Below are the code and all the weights of a small trained network. Each question names an input and a class and asks about switching units off, where a switched-off unit gives its printed mean instead of its output.

import numpy as np


def w(rows, s, z=0):
    codes = np.array(rows[::2]) - 128.0
    scale = np.full(codes.shape[1], s)
    scale[-1] = z or s
    return codes * scale


def norm(h):
    return h / np.sqrt((h * h).mean(-1, keepdims=True) + 1e-5)


def f(y):
    return y / 2 * (1 + np.tanh(0.7978845608 * (y + 0.044715 * y**3)))


def log_softmax(a):
    a = a - a.max(-1, keepdims=True)
    return a - np.log(np.exp(a).sum(-1, keepdims=True))


def net(x, mask):
    res = np.array(x, float).reshape(1, 6) / 4 @ E
    u = 0
    for l in range(2):
        y = f(norm(res) @ A[l][:, :-1].T + A[l][:, -1])
        res = res + np.where(mask[u : u + 16], y, B[l][:, -1]) @ B[l][:, :-1]
        u += 16
    return log_softmax(norm(res)[-1] @ U[:, :-1].T + U[:, -1])


A, B = {}, {}
E = w([
[144,154,33,119,52,89,146,191,166,69,130,101],'x0',
[133,117,120,132,134,130,123,123,137,125,130,129],'x1',
[51,124,103,111,95,170,86,100,76,47,99,179],'x2',
[112,57,78,131,124,140,144,143,6,172,103,21],'x3',
[132,115,125,122,136,136,126,138,135,124,125,131],'x4',
[73,110,132,122,57,200,129,105,209,194,125,98],'x5',
],0.012)
A[0] = w([
[105,97,127,137,97,166,131,154,152,182,94,157,66],'L0N1',
[23,78,124,123,61,178,103,90,173,173,114,111,80],'L0N2',
[148,121,122,151,202,70,100,141,38,61,139,186,72],'L0N3',
[94,137,43,116,60,104,115,176,138,55,119,123,78],'L0N4',
[106,77,138,104,81,157,132,128,180,139,100,110,85],'L0N5',
[112,86,212,131,155,156,84,93,98,148,136,157,39],'L0N6',
[37,113,138,82,113,149,69,107,98,75,79,150,40],'L0N7',
[65,120,120,126,89,193,113,99,164,193,149,135,66],'L0N8',
[155,140,106,114,183,75,129,136,45,120,140,179,65],'L0N9',
[87,113,135,105,117,163,124,78,73,66,92,179,64],'L0N10',
[94,68,87,132,139,183,129,112,2,159,85,44,62],'L0N11',
[31,119,89,105,104,153,72,93,84,68,59,195,7],'L0N12',
[109,179,190,125,135,143,97,89,193,87,130,240,94],'L0N13',
[197,121,165,135,183,98,154,129,159,221,116,87,69],'L0N14',
[78,97,227,134,206,175,81,48,69,158,107,159,51],'L0N15',
[153,124,141,137,137,88,146,122,87,75,138,137,57],'L0N16',
],0.0098,0.011)
B[0] = w([
[170,178,147,118,171,98,113,119,114,87,119,100,144],'L0N1',
[178,184,181,125,133,154,118,100,124,90,73,58,228],'L0N2',
[196,208,205,91,132,174,128,57,163,88,61,25,215],'L0N3',
[106,137,40,115,212,151,159,107,105,206,99,188,199],'L0N4',
[168,179,158,123,168,126,152,109,130,89,94,107,163],'L0N5',
[120,165,41,77,155,128,182,143,138,189,130,182,175],'L0N6',
[178,118,128,169,123,154,145,145,109,111,213,121,173],'L0N7',
[180,173,180,115,161,151,141,103,135,79,66,70,194],'L0N8',
[144,150,173,135,117,169,146,99,154,95,62,63,181],'L0N9',
[168,137,142,178,113,135,163,151,115,120,213,118,174],'L0N10',
[58,57,183,102,105,32,61,137,188,79,126,181,245],'L0N11',
[183,85,109,207,96,212,86,198,73,107,255,104,184],'L0N12',
[60,19,161,113,99,58,69,140,101,111,94,127,254],'L0N13',
[146,121,135,187,109,187,152,164,80,104,210,146,216],'L0N14',
[91,172,2,112,178,135,186,136,111,226,85,206,248],'L0N15',
[162,134,150,118,99,160,134,103,165,136,103,108,140],'L0N16',
],0.011,0.0086)
A[1] = w([
[110,141,114,117,77,186,120,124,83,86,239,166,19],'L1N1',
[129,161,3,91,107,109,137,109,149,146,125,129,2],'L1N2',
[85,44,140,139,115,65,100,130,99,133,111,79,24],'L1N3',
[101,159,154,114,68,196,120,93,173,161,119,78,36],'L1N4',
[120,56,133,133,103,98,123,122,86,145,99,87,19],'L1N5',
[111,129,128,74,153,81,126,82,153,141,76,119,81],'L1N6',
[121,149,123,151,119,96,131,102,120,119,137,125,70],'L1N7',
[85,100,151,103,89,59,82,162,131,136,141,120,54],'L1N8',
[150,130,155,139,114,137,151,157,127,156,216,109,16],'L1N9',
[159,128,144,167,108,129,166,150,143,147,226,122,31],'L1N10',
[176,128,145,146,112,101,172,145,145,179,220,121,33],'L1N11',
[108,91,157,99,129,110,77,118,138,96,150,153,68],'L1N12',
[123,109,172,127,111,63,79,119,181,104,133,203,34],'L1N13',
[149,112,136,151,118,142,142,124,122,131,229,110,41],'L1N14',
[129,137,146,134,120,139,145,117,175,120,138,111,89],'L1N15',
[140,151,13,114,86,107,148,155,156,114,112,115,41],'L1N16',
],0.012,0.0059)
B[1] = w([
[164,117,127,188,87,162,114,143,158,144,180,100,201],'L1N1',
[122,175,123,132,179,156,147,83,67,206,140,198,187],'L1N2',
[66,81,131,110,62,51,120,124,201,118,136,171,219],'L1N3',
[201,179,170,97,149,77,151,132,125,78,80,84,193],'L1N4',
[83,99,157,106,103,97,119,191,183,109,134,130,161],'L1N5',
[161,128,112,164,97,164,115,160,97,91,254,133,254],'L1N6',
[129,113,123,98,151,156,129,106,115,118,92,125,104],'L1N7',
[100,71,162,80,131,91,121,70,181,99,130,162,209],'L1N8',
[139,131,104,189,142,156,91,136,86,70,162,125,182],'L1N9',
[142,104,96,158,106,178,85,153,84,92,175,131,207],'L1N10',
[142,68,96,166,68,203,91,149,72,131,172,107,202],'L1N11',
[86,79,83,122,102,120,150,147,152,116,153,112,202],'L1N12',
[43,57,129,83,52,53,158,193,162,109,134,103,233],'L1N13',
[145,118,114,172,151,197,64,126,87,103,172,136,193],'L1N14',
[113,136,116,96,169,133,107,83,31,86,109,149,150],'L1N15',
[95,169,120,136,187,152,181,121,103,213,112,180,191],'L1N16',
],0.0089,0.0054)
U = w([
[57,54,143,80,72,48,116,145,167,94,128,136,254],'0',
[200,222,194,92,131,139,135,99,131,73,45,37,116],'1',
[153,107,97,191,92,194,97,150,91,100,237,131,95],'2',
[87,175,61,98,178,130,181,115,112,249,108,213,23],'3',
],0.015,0.0013)

Each question gives the input, the list of numbers given to net, and the class t.
The units are the neurons (one row each of A and B). Each row of codes is followed by its name. A weight is (code - 128) times the scale printed after its matrix; where a second scale follows, it is the last column's (A, B and U).
mask holds one flag per neuron, layer by layer. A switched-off neuron (its flag False) gives its mean, the last column of its row in B, instead of its output. The means were averaged over made-up inputs and are rounded, as every weight is.
A unit's drop is (log p(t) with every unit on - log p(t) with that unit switched off) / (log p(t) with every unit on - log p(t) with every unit switched off).
The circuit of an input: a set's keep is (log p(t) with only the set's units on - log p(t) with every unit switched off) / (log p(t) with every unit on - log p(t) with every unit switched off). Starting from the 12 units with the biggest drops (on a tie, the unit counted first), units are removed one at a time, each time the one whose removal leaves the highest keep (on an exact tie, the one counted first), for as long as the keep stays at least 0.8.
units of the circuit, in order: the units of the circuit, biggest drop first
most important unit: the unit with the biggest drop
top k neurons: the k neurons with the biggest drops, biggest first
top k neurons in layer l: the k neurons of layer l with the biggest drops, biggest first
drop when u is switched off: that unit's drop, to one decimal
input [-4,-8,-3,6,1,7], class 1: top 3 neurons => (L0N2; L0N13; L0N8)
input [7,8,4,-4,8,4], class 3: most important unit => L0N4
input [6,1,5,6,-6,-4], class 0: top 4 neurons => (L0N11; L0N15; L0N6; L1N3)
input [6,6,4,-4,-3,-6], class 1: top 2 neurons => (L0N3; L0N15)
input [6,6,4,7,-1,-8], class 1: top 2 neurons => (L0N3; L0N13)
input [-4,-1,8,-7,1,-8], class 1: top 3 neurons => (L0N3; L0N11; L0N9)
input [5,-4,5,-4,8,4], class 2: top 2 neurons => (L0N15; L0N12)
input [8,6,7,-6,-4,-4], class 3: top 4 neurons => (L0N4; L0N11; L0N14; L1N16)
input [-7,-6,3,-6,8,8], class 1: top 2 neurons => (L0N2; L0N8)
input [-8,-2,1,6,6,2], class 3: top 3 neurons => (L0N15; L0N6; L0N13)
input [-7,-1,-3,-7,-5,-7], class 0: top 4 neurons in layer 0 => (L0N13; L0N2; L0N8; L0N4)
input [-4,0,6,2,-3,-6], class 1: top 2 neurons => (L0N3; L0N9)
input [-4,-6,1,4,-7,4], class 0: top 2 neurons => (L0N11; L0N3)
input [-6,-1,-5,1,2,-2], class 3: most important unit => L0N15
input [0,6,3,-5,-1,-5], class 0: top 2 neurons => (L0N13; L0N2)
input [-7,5,2,6,1,3], class 3: top 2 neurons => (L0N15; L0N6)
input [6,1,1,7,-1,6], class 0: top 2 neurons => (L0N11; L0N15)
input [-5,-6,-6,-7,-7,-6], class 0: top 2 neurons in layer 0 => (L0N13; L0N2)
input [-8,-7,4,-3,-3,-6], class 3: top 2 neurons in layer 0 => (L0N15; L0N6)
input [-7,0,-8,-6,-3,2], class 2: units of the circuit, in order => (L0N14)
input [0,-2,-6,7,-8,4], class 0: drop when L0N11 is switched off => 2.5
input [-3,8,0,8,-2,3], class 0: drop when L1N10 is switched off => 0.0
input [-5,7,0,-2,2,3], class 3: drop when L0N15 is switched off => 1.0
input [6,-8,2,2,4,-8], class 1: drop when L0N3 is switched off => 1.3
